Below are the code and all the weights of a small trained network. Each question names an input and a target symbol and asks about switching units off, where a switched-off unit gives its printed mean instead of its output.

import numpy as np


def w(rows, s, z=0):
    codes = np.array(rows[::2]) - 128.0
    scale = np.full(codes.shape[1], s)
    scale[-1] = z or s
    return codes * scale


def softmax(a):
    e = np.exp(a - a.max(-1, keepdims=True))
    return e / e.sum(-1, keepdims=True)


def log_softmax(a):
    a = a - a.max(-1, keepdims=True)
    return a - np.log(np.exp(a).sum(-1, keepdims=True))


def net(x, mask):
    ids = ['αβεζηθλμξπστφω'.index(c) for c in x.split()]
    T = len(ids)
    res = E[ids] + P[:T]
    u = 0
    for l in range(3):
        r = res
        for j in range(2):
            rows = slice(3 * j, 3 * j + 3)
            q, k, v = (r @ M[l][rows].T for M in (Q, K, V))
            z = softmax(np.where(np.tri(T) > 0, q @ k.T / 3**0.5, -1e9)) @ v
            o = O[l][rows]
            res = res + np.where(mask[u + j], z, o[:, -1]) @ o[:, :-1]
        u += 2
    return log_softmax(res[-1] @ U[:, :-1].T + U[:, -1])


Q, K, V, O = {}, {}, {}, {}
E = w([
[173,104,86],'α',
[100,164,175],'β',
[193,106,205],'ε',
[144,142,143],'ζ',
[128,115,110],'η',
[156,88,81],'θ',
[149,135,112],'λ',
[64,169,75],'μ',
[148,134,110],'ξ',
[58,98,65],'π',
[119,138,158],'σ',
[54,3,122],'τ',
[135,170,163],'φ',
[131,133,123],'ω',
],0.03)
P = w([
[73,61,107],'0',
[58,53,102],'1',
[36,49,94],'2',
[50,32,70],'3',
[67,37,34],'4',
[77,45,35],'5',
[46,43,37],'6',
[73,35,46],'7',
[74,44,12],'8',
[78,37,6],'9',
[73,28,7],'10',
],0.0024)
Q[0] = w([
[152,169,230],'L0H0',
[23,55,162],'L0H0',
[166,7,158],'L0H0',
[80,109,189],'L0H1',
[82,165,112],'L0H1',
[224,93,159],'L0H1',
],0.011)
K[0] = w([
[50,158,162],'L0H0',
[62,84,64],'L0H0',
[136,43,178],'L0H0',
[44,81,145],'L0H1',
[164,64,250],'L0H1',
[133,164,113],'L0H1',
],0.014)
V[0] = w([
[76,126,110],'L0H0',
[154,81,26],'L0H0',
[156,89,123],'L0H0',
[75,3,254],'L0H1',
[34,125,39],'L0H1',
[209,200,27],'L0H1',
],0.0067)
O[0] = w([
[69,75,153,186],'L0H0',
[220,170,1,157],'L0H0',
[58,156,160,106],'L0H0',
[141,31,113,250],'L0H1',
[178,121,193,152],'L0H1',
[82,59,191,22],'L0H1',
],0.0051,0.0018)
Q[1] = w([
[106,48,188],'L1H0',
[188,160,84],'L1H0',
[99,132,169],'L1H0',
[90,76,209],'L1H1',
[88,4,86],'L1H1',
[146,84,148],'L1H1',
],0.014)
K[1] = w([
[166,149,115],'L1H0',
[54,61,103],'L1H0',
[125,90,189],'L1H0',
[51,130,58],'L1H1',
[250,141,115],'L1H1',
[161,75,133],'L1H1',
],0.017)
V[1] = w([
[84,50,232],'L1H0',
[108,124,48],'L1H0',
[255,56,144],'L1H0',
[168,66,176],'L1H1',
[90,146,99],'L1H1',
[184,164,181],'L1H1',
],0.0078)
O[1] = w([
[156,170,178,224],'L1H0',
[34,182,193,188],'L1H0',
[255,128,76,18],'L1H0',
[199,146,116,93],'L1H1',
[72,181,145,178],'L1H1',
[173,172,202,1],'L1H1',
],0.0072,0.00098)
Q[2] = w([
[159,186,167],'L2H0',
[2,113,85],'L2H0',
[115,188,110],'L2H0',
[147,81,178],'L2H1',
[64,173,119],'L2H1',
[32,127,87],'L2H1',
],0.014)
K[2] = w([
[180,107,126],'L2H0',
[49,254,153],'L2H0',
[109,114,106],'L2H0',
[121,104,172],'L2H1',
[95,112,97],'L2H1',
[96,150,87],'L2H1',
],0.019)
V[2] = w([
[175,154,163],'L2H0',
[187,179,124],'L2H0',
[152,197,9],'L2H0',
[119,71,45],'L2H1',
[152,247,142],'L2H1',
[78,210,114],'L2H1',
],0.011)
O[2] = w([
[165,145,97,28],'L2H0',
[141,161,134,3],'L2H0',
[181,62,187,76],'L2H0',
[75,143,102,147],'L2H1',
[189,91,254,122],'L2H1',
[116,63,129,227],'L2H1',
],0.013,0.0034)
U = w([
[134,112,146,206],'α',
[115,127,142,222],'β',
[170,85,46,11],'ε',
[104,139,165,177],'ζ',
[117,129,114,154],'η',
[139,105,146,217],'θ',
[39,206,246,74],'λ',
[117,113,133,103],'μ',
[118,143,237,91],'ξ',
[79,113,119,64],'π',
[138,109,182,167],'σ',
[185,52,80,110],'τ',
[82,87,182,146],'φ',
[148,161,133,149],'ω',
],0.014,0.011)

Each question gives the input, a string of symbols that net reads in full, and the target symbol t.
The units are the heads (3 rows each of Q, K, V and O). Each row of codes is followed by its name. A weight is (code - 128) times the scale printed after its matrix; where a second scale follows, it is the last column's (O and U).
mask holds one flag per head, layer by layer. A switched-off head (its flag False) gives its mean, the last column of its rows in O, instead of its output. The means were averaged over made-up inputs and are rounded, as every weight is.
A unit's drop is (log p(t) with every unit on - log p(t) with that unit switched off) / (log p(t) with every unit on - log p(t) with every unit switched off).
The circuit of an input: a set's keep is (log p(t) with only the set's units on - log p(t) with every unit switched off) / (log p(t) with every unit on - log p(t) with every unit switched off). Starting from all 6 units, units are removed one at a time, each time the one whose removal leaves the highest keep (on an exact tie, the one counted first), for as long as the keep stays at least 0.8.
units of the circuit, in order: the units of the circuit, biggest drop first
unit that matters most: the unit with the biggest drop
which heads matter: for each layer, one digit per head in row order, 1 if its drop is at least 0.15 and else 0, layers parted by /
input β α β λ β α φ ζ β ε σ, target ω: units of the circuit, in order => (L1H0 L0H0 L2H0 L2H1)
input μ α ε α λ, target ω: unit that matters most => L0H1
input α θ φ λ θ λ η, target η: units of the circuit, in order => (L2H1 L0H0 L2H0)
input ε φ β β α σ β, target ω: units of the circuit, in order => (L1H0 L2H0)
input α ε β ε φ β θ β α θ, target ω: which heads matter => 00 / 11 / 11
input β π β, target π: which heads matter => 00 / 00 / 01
input μ β η θ α σ, target φ: units of the circuit, in order => (L1H1 L2H0)
input ζ β β π β β β η, target π: units of the circuit, in order => (L1H0 L2H1)
input θ β β π α α θ, target π: which heads matter => 10 / 10 / 01
input ζ α ε μ θ β ζ, target φ: units of the circuit, in order => (L1H1 L0H1 L2H0 L1H0)
input η β θ ζ ω π β β, target π: units of the circuit, in order => (L2H1 L1H1)
input β μ α β α ζ β α η, target φ: units of the circuit, in order => (L1H0 L2H0 L2H1)
input φ β ξ β β α θ β β ζ, target σ: which heads matter => 10 / 01 / 11
input α β α β α σ φ ζ, target σ: units of the circuit, in order => (L2H0 L0H0 L1H0)
input η ω β λ ε φ β φ, target ω: unit that matters most => L1H0
input η β η μ α φ, target φ: which heads matter => 00 / 11 / 11
input α μ ζ φ β ω β φ α θ π, target π: units of the circuit, in order => (L0H0 L2H1 L1H0)
input ε η λ λ β β β ζ μ β, target φ: units of the circuit, in order => (L0H1 L1H0 L2H0 L1H1)
input μ μ β β α α β μ π φ, target π: which heads matter => 11 / 11 / 01
input ω β μ λ θ β β, target φ: unit that matters most => L1H0
input β θ π ω η μ α θ β φ α, target φ: which heads matter => 01 / 10 / 10
input β β ω η β τ, target τ: which heads matter => 01 / 00 / 01
